Below is a small trained network, with its code and all its weights. Each question gives an input and a class and asks what happens when units are switched off, that is, made to give their printed mean instead of their output.

import numpy as np


def w(rows, s, z=0):
    codes = np.array(rows[::2]) - 128.0
    scale = np.full(codes.shape[1], s)
    scale[-1] = z or s
    return codes * scale


def f(y):
    return y / 2 * (1 + np.tanh(0.7978845608 * (y + 0.044715 * y**3)))


def log_softmax(a):
    a = a - a.max(-1, keepdims=True)
    return a - np.log(np.exp(a).sum(-1, keepdims=True))


def net(x, mask):
    res = np.array(x, float).reshape(1, 2) / 4 @ E
    y = f(res @ A[0][:, :-1].T + A[0][:, -1])
    res = res + np.where(mask, y, B[0][:, -1]) @ B[0][:, :-1]
    return log_softmax(res[-1] @ U[:, :-1].T + U[:, -1])


A, B = {}, {}
E = w([
[139,188,239,85],'x0',
[69,254,122,214],'x1',
],0.0089)
A[0] = w([
[35,169,156,215,108],'N1',
[151,70,43,209,179],'N2',
[29,146,211,34,129],'N3',
[140,75,130,45,120],'N4',
[219,64,132,98,110],'N5',
[67,96,49,141,106],'N6',
[224,183,168,105,253],'N7',
[193,61,116,65,127],'N8',
[140,89,66,178,78],'N9',
[250,195,183,105,111],'N10',
[178,211,209,84,93],'N11',
[107,82,169,47,103],'N12',
],0.012)
B[0] = w([
[18,203,92,140,200],'N1',
[102,53,153,108,246],'N2',
[105,53,114,32,181],'N3',
[77,181,106,155,206],'N4',
[98,199,90,167,212],'N5',
[82,60,78,66,174],'N6',
[87,75,210,161,254],'N7',
[71,176,103,182,233],'N8',
[160,120,45,5,158],'N9',
[119,87,71,74,168],'N10',
[104,116,62,19,180],'N11',
[102,176,78,100,177],'N12',
],0.011)
U = w([
[53,240,43,122,114],'0',
[116,34,61,21,74],'1',
[119,43,187,177,244],'2',
[221,136,105,131,79],'3',
[241,172,121,154,88],'4',
[247,161,117,148,85],'5',
],0.013,0.011)

Each question gives the input, the list of numbers given to net, and the class t.
The units are the neurons (one row each of A and B). Each row of codes is followed by its name. A weight is (code - 128) times the scale printed after its matrix; where a second scale follows, it is the last column's (A, B and U).
mask holds one flag per neuron, in row order. A switched-off neuron (its flag False) gives its mean, the last column of its row in B, instead of its output. The means were averaged over made-up inputs and are rounded, as every weight is.
A unit's drop is (log p(t) with every unit on - log p(t) with that unit switched off) / (log p(t) with every unit on - log p(t) with every unit switched off).
unit that matters most: the unit with the biggest drop
top k neurons: the k neurons with the biggest drops, biggest first
drop when u is switched off: that unit's drop, to one decimal
input [-1,-3], class 2: unit that matters most	N1
input [-3,-2], class 2: top 2 neurons	(N11, N3)
input [-6,-7], class 0: top 2 neurons	(N8, N5)
input [3,-2], class 2: top 3 neurons	(N7, N9, N6)
input [-8,-8], class 0: top 3 neurons	(N8, N5, N4)
input [-8,7], class 1: top 2 neurons	(N2, N6)
input [2,-4], class 0: top 2 neurons	(N2, N12)
input [4,3], class 1: drop when N11 is switched off	0.3
input [2,3], class 2: drop when N5 is switched off	0.2
input [6,5], class 1: drop when N8 is switched off	0.2
input [3,2], class 2: drop when N9 is switched off	0.1
